Facts:
banos σ:pevon Ψ:93 η:roplak
barus Ψ:93
bevol σ:soplal,mogro,grebrus Ψ:93
bilas σ:sugon Ψ:698 η:sirir
bostasom σ:liplel Ψ:446
bozal σ:kligok,stuner Ψ:698 η:lutrek
brabrak σ:zeski,plifla,drivak Ψ:446 η:ribal
bradrol σ:tolu,gime Ψ:93
brafir σ:moris Ψ:446
brefen σ:stuner Ψ:698
breple σ:flanom,flofubol Ψ:93
bripem σ:banos,siflo Ψ:698 η:stovum
brisidruk Ψ:446 η:fleflim
bronu Ψ:93
brune Ψ:446 η:plifla
bruple σ:flofubol Ψ:93
buge Ψ:446
buner Ψ:446 η:kadak
dagam Ψ:698 η:bripem
dastil Ψ:698 η:kobor
debu Ψ:446 η:sima
deski σ:grira Ψ:446 η:granu
dramuder σ:bevol,ravus Ψ:93
dreflel Ψ:446
dresis σ:popon,kobor Ψ:698
drisi Ψ:698 η:lupen
drivak Ψ:446
drogas σ:klenim Ψ:446
drudra σ:tregres,kligok,reto Ψ:446 η:festevun
druti σ:buge Ψ:93
durok Ψ:93
duskar σ:lodol,tagran Ψ:446 η:fledegun
dutas σ:bradrol Ψ:698 η:brabrak
fabreler σ:zigol Ψ:698
festevun Ψ:446 η:sakos
fibur Ψ:93 η:misek
fikodri σ:skosivim Ψ:93
flanom Ψ:698 η:meba
flatrel σ:stilo Ψ:446
fledegun σ:pabun Ψ:446
fleflim σ:zeski Ψ:446 η:rasibron
fletrar Ψ:446 η:deski
flofubol σ:grira,fuvisus Ψ:93
flopi σ:drivak,tutrudrum Ψ:93 η:gube
flovun σ:nuflam,grotir Ψ:93
fova σ:dreflel,kaska Ψ:93 η:pibar
fuvisus Ψ:698
galu σ:popluk Ψ:93
gegro σ:dreflel,dramuder Ψ:93
getol σ:trabom Ψ:93
gigepem σ:meba,buge Ψ:93
gime σ:gonutrim,vastu,lepli Ψ:446
gizi σ:setre Ψ:698 η:liso
gonutrim σ:grotir Ψ:93 η:debu
grali Ψ:698 η:stuflom
granu Ψ:446 η:putro
gratum Ψ:93 η:fibur
grebrus Ψ:446
grira σ:tolu,pabun,kaska Ψ:93
grizil Ψ:93
groklaso Ψ:698
grotir Ψ:698 η:klefar
grumes Ψ:446 η:kigru
grutrim σ:plifla,pabun Ψ:698
gube Ψ:93
gubral Ψ:698 η:liplel
gupul σ:tugonu Ψ:93
guvor σ:kobor Ψ:446
kadak Ψ:93 η:skatun
kagrel Ψ:93 η:moris
kaska Ψ:698 η:brune
kegi σ:siflo Ψ:446
kigru σ:pledropek Ψ:446 η:vigom
klefar σ:fova Ψ:698
klenim σ:tregres Ψ:446
kletis σ:brune,fuvisus Ψ:93
kligok σ:zigol,bevol,liplel Ψ:93 η:vigrus
klovom σ:tribres,tugonu,stufu,moris Ψ:446
kluno σ:putro,flopi,rogen Ψ:446
kobor σ:gonutrim Ψ:698
komek σ:fabreler Ψ:698 η:skimus
lepli σ:nuflam Ψ:93 η:bronu
libon σ:paskil Ψ:446
liplel σ:grebrus Ψ:93
liso σ:fova Ψ:93 η:grumes
lodedrul Ψ:93 η:trarome
lodol σ:dramuder Ψ:446 η:gizi
lofopak σ:popon Ψ:698 η:sulutur
lupen σ:gegro,tagran Ψ:446 η:barus
lutrek Ψ:698
mastim σ:simun,drogas Ψ:446 η:vastu
meba Ψ:93 η:mastim
meban σ:pledropek,stuflom Ψ:446
migre σ:morekan Ψ:93
miklik σ:groklaso,popon Ψ:93 η:kaska
misek Ψ:446 η:duskar
mobredrel σ:stovu,klovom,tradu Ψ:446
mogro σ:pevon Ψ:698
morekan σ:sulutur Ψ:446 η:gubral
moris σ:vozes,kadak,fledegun,tutrudrum Ψ:698 η:grali
nefluk σ:liplel,bostasom,druti,soplal Ψ:698
neste σ:grizil Ψ:698
niflos σ:durok,pledropek,galu Ψ:93 η:dastil
niken σ:sugon,grizil Ψ:93
nodim Ψ:446
nuflam σ:kagrel,soplal,kegi,grizil Ψ:446
pabun σ:kagrel,mogro,buge Ψ:446
paskil σ:guvor,komek,stufu Ψ:446
pedros σ:trarome,stuner Ψ:446
pevon Ψ:698 η:zolem
pevu σ:mastim,pibar,skimus Ψ:93 η:popon
pibar Ψ:446 η:drudra
plasa σ:tugonu,lupen Ψ:93
pledropek Ψ:93
plemu σ:kobor,bradrol Ψ:93 η:fletrar
plifla Ψ:93 η:durok
plubral Ψ:93
popluk Ψ:93 η:skosivim
popon Ψ:446 η:morekan
putro Ψ:698 η:buge
rasibron Ψ:93 η:suvir
ravus σ:buge,drudra Ψ:446
reto σ:trugri Ψ:446
ribal σ:gegro,drogas Ψ:93
rivu σ:bradrol,grebrus Ψ:446
rogen σ:skosivim Ψ:698 η:rufabro
roplak Ψ:93
rufabro σ:bevol Ψ:93 η:gratum
sakos Ψ:446 η:dutas
seru Ψ:93 η:brisidruk
setre σ:lodedrul,galu Ψ:698
siflo σ:gratum Ψ:93 η:bilas
sima Ψ:93 η:kligok
simun σ:trugri Ψ:698
sirir σ:tagran Ψ:93
skatun σ:liplel,tagran Ψ:93
skeki σ:pedros Ψ:698 η:siflo
skeklal σ:nodim,buge,deski Ψ:93
skimus σ:klenim,neste Ψ:93 η:bozal
skiskin σ:trugri,misek Ψ:698
skosivim Ψ:93 η:miklik
skuloflo Ψ:446
soplal σ:stilo Ψ:93
steko σ:kletis,paskil,getol,nodim Ψ:446
stilo σ:zigol Ψ:698
stodras σ:grotir Ψ:93
stovu σ:gegro,siflo Ψ:446 η:plemu
stovum σ:flopi Ψ:446 η:kagrel
stozaplun σ:plifla,gube Ψ:446
stuflom σ:gigepem,stuner,skuloflo,skimus Ψ:93 η:lofopak
stufu σ:fuvisus Ψ:93
stuner σ:pevon Ψ:93
sugon σ:zigol,banos Ψ:698
sulutur Ψ:93 η:trabom
suror Ψ:446 η:drisi
suvir σ:toral Ψ:93 η:niflos
tagran σ:plubral Ψ:93 η:kletis
testu σ:moris Ψ:93
tolu Ψ:93
toral σ:ravus Ψ:698
trabom σ:tradu Ψ:698
tradu σ:neste Ψ:446
trarome σ:bevol,banos Ψ:698
tregre σ:gupul Ψ:698
tregres σ:fabreler Ψ:446
tribres σ:buner,tradu Ψ:446
trugri Ψ:446
tugonu Ψ:446 η:tagran
tutrudrum Ψ:93
vadrom σ:liplel,trugri,grizil Ψ:698
vastu σ:bripem,trarome,reto Ψ:93
veskur σ:durok,grebrus Ψ:446
vigom σ:pibar,gube Ψ:446 η:rogen
vigril σ:plubral Ψ:446
vigrus Ψ:93 η:suror
volas σ:plubral Ψ:698 η:rivu
vozes σ:pevon Ψ:446
vugi σ:skosivim Ψ:93
zeski σ:sulutur Ψ:93
zigol σ:kegi Ψ:446
zolem σ:bostasom Ψ:698
zufla σ:komek,bronu Ψ:446

Known rows:
lupen: [  2  -2  -7  -1   3  -3  11  -2  -2  -1  -9   2   4  -1   8   2   9  -1
   7   3   6  -1  -4   1  -1  -5   5  -1   0   1 -13   2  -8  10   6]
rivu: [ 10  -5 -17  -6  -6  -4  17   1  -8  -2 -20   9   3   3   6   3   7  -4
   2  -2  19  -4   4   7  -1   3   6  -4  -2   9 -27  -1 -25  11   7]
kagrel: [ -2   0   8   1  -2  -5  -6   2   4  -1  10   2   0   2  -3   1 -10   7
  -2   4  -1   6   4   2   0   5  -2   0   0   2   5   3   2  -4   2]
tregre: [-3  2 -5  1  2  6  3 -5 -1 -5 -5  2 -3 -4 -5 -3  0  1 -1 -5 -2 -5 -1 -2
 -2 -1 -1  2  2 -3  1 -4  2 -2 -6]
trabom: [ 13   3  -9   9  28  12   7  -3   1  -1  -7  13 -11   4  -6   2  -8   7
  -6 -18  13   0  -9   9   3  12  -6   0   2   3 -20  -8   2  -6   7]
getol: [ 0  3  5  2 -2 -7  0  0  1  2 -1 -2  1 -1 -1  1 -3 10  2  1 -2 -1  2  1
 -1  9  2 -3 -2  1 -7  2  1 -4  1]
brefen: [ 3 -1 -3  1 -2  4  8 -2 -2  9  1  5 -3 -1  1  0 -5  2 -3  0  6 -6 -3 -1
 -2 -3 -1  1  3  0  7 -5  3  2 -2]
trarome: [  7  -8 -22 -12 -31 -11  24   0 -10  -7 -13  23  -1   3  -7   4 -14  -1
  -5  -6  30   0  17  11  -9  10  -2  -3   0  13 -14  -8 -36  11   0]
banos: [-15  -3   4 -11 -29 -20   1   1   0  -3   0  -1   9  -7  12   1  -1   8
   9  18   4  -7   9  -8  -7  -3   9  -1  -3   2  14   9  -6  10  -4]
bronu: [ 13   1   1   3   6   1  -1   5  -2   1   3   8  -6   9 -15   4 -13   4
 -10 -11   6  14   8  13   1  17  -7  -3   0   8 -14  -4  -9 -12   5]
flopi: [  3   5  13   0 -46 -10   0   2  -8   9  24  -6   5  -3 -25   1 -21 -10
  -7   3 -18  23  13   4  -6   2 -16  -5   0  -3  30  -4  -3 -10 -10]
zigol: [ 4 -4 -1  0 -1 -3 -2 -1  5 -1  3  6  1  3  3  1  0 -5  2  8  4  6 -1  2
  2 -9  1 -1  1  1  2  1  3  4  4]
skuloflo: [ 2 -3 -1  1  0 -1 -1  1  1  0  3  1  1  3  3  2  2 -7  2  3  2  7 -3  1
  3 -7 -2  0  1  0  2  1  1  5  3]
niflos: [ -3  -2  -1  -6  -3   0   9   7  -8   7  -7  -6   4   1  11   1   6   4
   0   1   6 -13   5  -3  -2   7   8  -1  -2   4  -2   2 -12   4   1]
vigom: [ 10   0  -2   1 -15   0  10  -1  -7   9   3  -2   3   2  -8   1  -2 -11
  -3   0  -4  11   0   3   0  -6  -7  -3   1  -1   5  -4  -7   1   1]
gubral: [  2   4   1   7  22  16 -11  -2   5  -1   5  -2  -8   1  -5  -3  -1  -3
  -7 -11  -8  -3  -8  -2   4  -1  -7   5   3  -5   9  -5  17  -8  -6]
festevun: [  4   2   3   5  10  11 -13   1   2   0   8  -8  -3   4  -7  -3   6 -14
  -3  -3 -15   9  -4   1   7  -9  -6   2   1  -5   5  -2   9  -6  -2]
grizil: [-4 -2  6 -1  4 -5 -7  3  7 -4  9  6  0  3  2  2 -8  9 -1  4  6  3  5  2
  0  5  2  0  0  3  2  4  1 -1  3]
klefar: [  7   6  -1  17  73  34 -10  -4  10   0   1  -1 -15   6   2  -4   9  12
  -5 -18  -4 -12 -24  -1  10   5   0   9   6  -8 -14  -5  29 -13   7]
stodras: [ 1  1  5 -1 -4 -3  1  3  1  9 -2 -5  1  1  2  0  0  6 -2  4 -1 -4  4  0
  0  6  4 -2 -2  3 -3  1 -2 -3  0]

Rows:
No name comes twice in this set of rows, the named rows included.
[ 12   5   1  10  12  12   4   0  -7  11   7  -8  -1   2  -9   1   2  -9
  -3  -9 -12  12 -13   3   4  -3  -9  -2   4  -6  -1  -5   5  -5   4] => brabrak
[ -6   0   2  -6  -8  -6   0   2   2  -5  -9  -5   2  -4   3  -3   9   5
   1   5  -4 -13   9  -2  -2   3  10   1  -3   2  -6   3  -6  -3  -5] => plemu
[ 10   1  -1   1  10   9  -2   4  -1 -12  19   6  -6  12 -26   3 -16  -5
 -14 -15  -2  23  11  13   0  15 -13   1   4   4  -3  -8 -13 -15   2] => gube
[  4  -3  -9   3  30   3   2  -1   1 -13  -5  12  -4   8   6   5   2   1
   2  -9  18   7  -8   8   5   4   1   0   0   4 -25   1  -4   6  15] => buge
[ 4  3  4  0 -8 -2 -1  5 -6  5  5 -1  0  3 -8  3 -8 -1 -6 -5 -1  6  5  5
 -1 11 -6 -2 -1  3  2 -1 -7 -6 -1] => fibur
[  3   1   0  -1 -21   2  -1   2  -8  16   2   1  -2   0  -4  -1 -10 -12
  -6  -4   0  -3   3  -1  -1  -2 -10  -1  -1   1  17  -6  -1  -1 -10] => gizi
[ -4  -4  -2  -7 -43 -10   8  -3  -4  11  -1   3   4  -8   2  -3  -7  -4
   1  13   2  -7   6  -7  -8 -11  -1  -1   0  -1  26  -1  -2   9 -12] => skeki
[-15  -1  11  -8 -36 -23  -8   2   4   4  -4  -6   7  -9  11  -2  -1   4
   7  16  -4 -11  11  -8  -5  -4   6  -2  -6   2  14  11   2   4  -9] => gonutrim
[ 1  0  6 -1 -3 -5 -4  4  4  6 -2 -1  0  1  3  1 -5  7 -1  2  1 -3  7  0
  0  6  4 -1 -2  4 -3  3  0 -4 -1] => bradrol
[ -2  -1 -13   0  31   5  -7  -2   5 -17 -20  14  -9   3   5  -1   4   5
  -2 -17  18 -14  -1   3   3  11   4   4  -3   6 -29  -2  -2   0   2] => kobor
[  6   1   6   6   8   4 -10   0   3   5  14  -3  -2   5  -5   1  -4  -9
  -2   1  -8  15  -7   2   6 -10  -9   1   3  -5  12   0  14  -3   3] => pibar
[ 13   0 -12   4  25  14   6  -2   2 -16  -1   7  -6   9 -15   2   2  -5
  -6 -13   4  15  -1  11   4   3  -4   1   3   1 -25  -7 -11  -4  10] => fledegun
[-28   0   3  -3  24  -7 -13  -7  11 -21  -9 -10   6 -11  25  -4  26   6
  21  10  -6 -17 -17 -16   2 -17  16   6  -4 -11   1  15  22  15   2] => tugonu
[-11   1   5  -4 -30  -5  -9  -3   0   3   6  -4   2  -8  -6  -6  -3 -11
  -1   5 -12  -4   5  -8  -3 -13  -6   2  -1  -6  29   0  11  -1 -18] => dagam

The same nodes again, as new rows of numbers:
Known rows:
stovu: [ -4 -15  -4  16   7   1   6   9  -3 -17 -18   7   4   0  -6   1   0  17
   0  -2   0  -1   7  -1  20  -1   3   4  -1   6  14 -26   7  -6   7  -7
 -22  -3   4  -3 -13]
drogas: [  7  -2   4  31   6   2   1  10  -5  -5 -11   7  -5  -1   1  -2   0  -6
   2   0   0  -1   2  -4   6  -4   2  -3  -5   0   3 -25   4  -2   3  -4
  -8  -3   5  -6  -3]
grizil: [  5   4   2  -9 -12  -2  -5  -2  -8  -5  12 -14  -8   9  13  -7  -6 -13
   2  -4  -3   2  -1   2  -3   4  -6   4  -4   3   2   1 -12  -6  -8   0
  -1   2   3  -8  -4]
mobredrel: [  0  -7  -4  20  14   0   5   5   6  -6 -16  14  20  -5 -16  -3   1  -2
   2   4  -3  -2   3  -4   1  -6   2   0  -2  -1   3 -21   5   0  15  -2
  -8  -7  -1  -1   5]
zolem: [ -2  12  -2   5   9   5  -1  -2 -12  15   4  -3   3  -2   3  -1  -4  -8
  -3  -2   0   1   5   1 -14  -2   1  -9  -4  -2  -7  12  -3   6   2   4
   0   4  -9  21  10]
ribal: [  3  13  -6  -6   2  -3  -2 -14 -12   3  10   6  22  -9 -17  -7 -10 -32
   7   3  -6   1 -17  -6 -18  -7  -5  -5 -11   2 -10   6 -25   5   3  11
   8  -6  -6   3   9]
sugon: [ -5   3  -5  -4   2   6   0   2 -12   8  -2 -14  -3   5  16   0  -6   2
  -5  -3   2   2  12   8  -5   3   0  -4  -3   4   1  11   7  -3   0  -1
 -10   7  -5  15   2]
flanom: [ -7 -11   0 -27   3   0   3  -2   5   0   3 -11 -12   4   9  -1  -1  28
  -7   2   8   2  10  10  11   6   3   1   0   7   8  12  18  -7  -4 -13
  -3   5   1  16  -5]
skuloflo: [ 11   0   6  32   3   1  -1  12  -2  -2  -8   2  -6   0   4   2   2  -8
   0  -2   1  -2   1  -6   7  -3   2  -4  -1   0   3 -21   4  -4   0  -3
 -11  -1   4 -10  -2]
roplak: [  5  11   2 -10  -4  -4  -3 -12   0   1  17   2   4  -3  -6  -5  -2 -20
   3   3  -3   1 -13  -7 -12  -1  -3  -1   0  -2  -8  13 -17   5  -6   6
  13  -3  -3  -3   4]
komek: [-10 -10  -3 -22   3   1   3   0  -2  -1  -1 -12  -8   4   9  -4  -2  30
  -6   0   7   1  13  13  11   6   3   1  -2   7   8  11  12  -6   0 -11
  -2   7   0  16  -6]
dramuder: [ -5   0  -1  -9  -7  -1  -1  -7 -15  -4   6  -1   4   1  -3  -7  -6  -9
   4  -5  -6   1  -4   1  -4   1  -6   3  -5   1   2   3 -13   0  -1   5
  -1  -3   2  -2  -5]
grebrus: [ 14   4   7  37   0   0  -3  14  -1  -2  -7  -5 -19   4   8  -2   1 -11
   1  -4   4  -3   6   1   8   0   2  -3  -2   1   5 -23   1  -4   1  -6
  -4   5   2 -12  -4]
libon: [  4  -4  -3  22   8  -5   2   6  20  -6  -9   8  13  -5 -18  -2   4   4
   2   3   4  -2   4  -1   4  -3   4  -1   3  -2   1 -16   5  -1  15  -7
   7  -2  -5  -3   1]
bradrol: [  2   4  -4 -14 -13  -6  -4  -6   5  -3  13  -9  -1   2 -10  -2  -3  -3
   2  -6   1   0  -3   3  -2   4  -3   5   4   3   0  11 -19   0  -1   3
  13   4  -6  -5  -6]
groklaso: [  0   3   4 -14   2  -1  -1  -3   6   7   7  -9 -19   0   5   0   0  10
  -6   2  10   1   5   7   2   2   4  -4   0   3  -1  16   8   0  -4  -8
  13   8  -4  16   2]
plemu: [ -3   2 -10 -20 -11  -6  -1  -9   7  -6  11  -6   9  -5 -26   2  -2  11
   2  -6   1  -1  -4  -3   2   3   0   5   8   3   2  11 -21   0   3   3
  10   2 -10  -1  -9]
brabrak: [  7   3  -4  16   7   0   2   4  14   1 -17  12  21 -10  -8  17   3 -14
  -1  11   3  -2  -9 -17   0  -5   5  -5   6   5  -5  -8   3  -3   3   7
 -17  -5  -2  -6  17]
grumes: [-12  12   8  43   6  13  -7  -3  16  14 -38  18 -43  -8  19  15  45  17
  -1  14  -6 -15  30  50 -23  -6 -12   9   5 -22 -16 -22  48   6  13  -9
  49 -10  23 -16   7]
flofubol: [  0  -2  -3 -26  -5  -7   0 -11  11  -6  12  -3  10   2  -9  -7  -2   1
   2   3  -1   2  -6   2  -4   2  -3   5   0   1  -1   7  -9  -2   1  -2
  15  -2  -2  -4  -1]

Rows:
No name comes twice in this set of rows, the named rows included.
[ 16  -2   9  18   5   0   2   9  18  -3  -7   4  -1   5  17   8   6  -6
  -3   9   4   0  -4 -14   5   0   3  -1   4   1   0 -17  16  -5  -6  -5
 -13  -1   8 -10  10] => drivak
[ 17   1   7  25   1  -6  -2   9  20  -3  -1  -2 -13  -1  -3  -1   6   2
   0   1  10  -4   3  -3  11  -1   6  -2   4   0   3 -18   3  -4   2 -12
   7   4   0 -10  -4] => popon
[  2  -5 -27 -21  -6   0   5  22  16  16  -7  -8 -40 -15 -22 -14 -12 -14
  -7  -1   9   2  -2  28  15   2   0  -6 -16  33  -5  55 -10 -37   5  18
 -48   3  -7  13   9] => bripem
[  1   2   1 -14  -9  -2  -2  -6  -8  -5  12  -5  -2   4   4  -3  -4 -10
   1  -2  -2   1  -8  -2  -1   2  -4   3  -3   4   1   5 -13  -3  -8   3
  -1   0   2  -5  -4] => meba
[ 10  -2   6  19   4   0   2   6  14  -1 -10  10   0  -5   4   9   6  -2
  -1   6   3  -2  -4 -13   8  -3   5  -2   6   1   0 -15   4  -3  -2  -1
 -12  -3   3  -6   5] => morekan
[  9  10   1  -6  -1  -7  -3  -9   6   2  19  -3   3   1  -4 -10  -3 -20
   4   2  -2   1 -10  -3 -15   1  -3   0  -4  -1  -7   7 -16   1   0   0
  17  -1  -4  -3   5] => bronu
[  3  -2  -1  21   7   2   3   7   7   0 -15  12  11  -5  -4  13   6   1
  -1   3   1  -2  -3 -13   4  -3   4  -1   6  -1  -1 -12   9   0   3   4
 -15  -4   1  -5   7] => stozaplun
[ -2   4  -5 -11  -7  -1  -1  -9 -11  -6   8   0  12  -5 -15  -1  -5  -6
   4  -3  -5   0 -11  -4  -3   1  -3   2  -3   6   0   9 -21   0  -2   7
   1  -3  -4   1  -3] => suvir
[  4  -2   3 -25  -7  -4   0  -7   8  -5  12  -7   7   7  16  -1  -1  -9
  -1   7  -2   4 -11  -7  -6   4  -3   6   0   4  -1   8   0  -6 -12   2
  -5  -2   7  -8   6] => tutrudrum
[ -8   5   3  -9   4   4  -1  -6  -9   8   5   3 -19  -7   1   4   0  14
  -5   0   7   0   0   2   5  -2   4  -6   0   1  -3  20   9   6  -8  -3
   8   5  -3  18  -1] => setre
[ 10  -4   6  28   8  -2   1   9   2  -8  -7   6  -7   3  10  -9   1  -7
   2   3   0   0   2  -1   6  -3   2  -3  -7   0   4 -27   7  -2   3 -11
  -4  -2   6  -8  -3] => dreflel
[  3  -2  -1 -26  -6  -3   1  -8   6  -6  11  -7  12   7  12  -4  -4  -9
   0   6  -3   3  -9  -6  -7   4  -4   6  -1   4  -1   4  -4  -7  -8   2
  -5  -3   5  -6   5] => kadak
[  3   5   8 -12 -13  -2  -5  -7  -8  -2  15  -4 -20   0   9  -2  -2  -4
   2  -2   1   0 -11  -1   3   0  -3   2  -1   3   1   8 -13   1 -15   2
  10   1   5  -7  -8] => pledropek
[-16 -27  36   3  -7   1   5  56   5  40   2  12  -9  35  19 -10   2   5
   5 -16 -11  18   8   2   8  -3   0  -5  10 -55  -9   8  49  34  18  12
  36  15  11 -30  -3] => misek

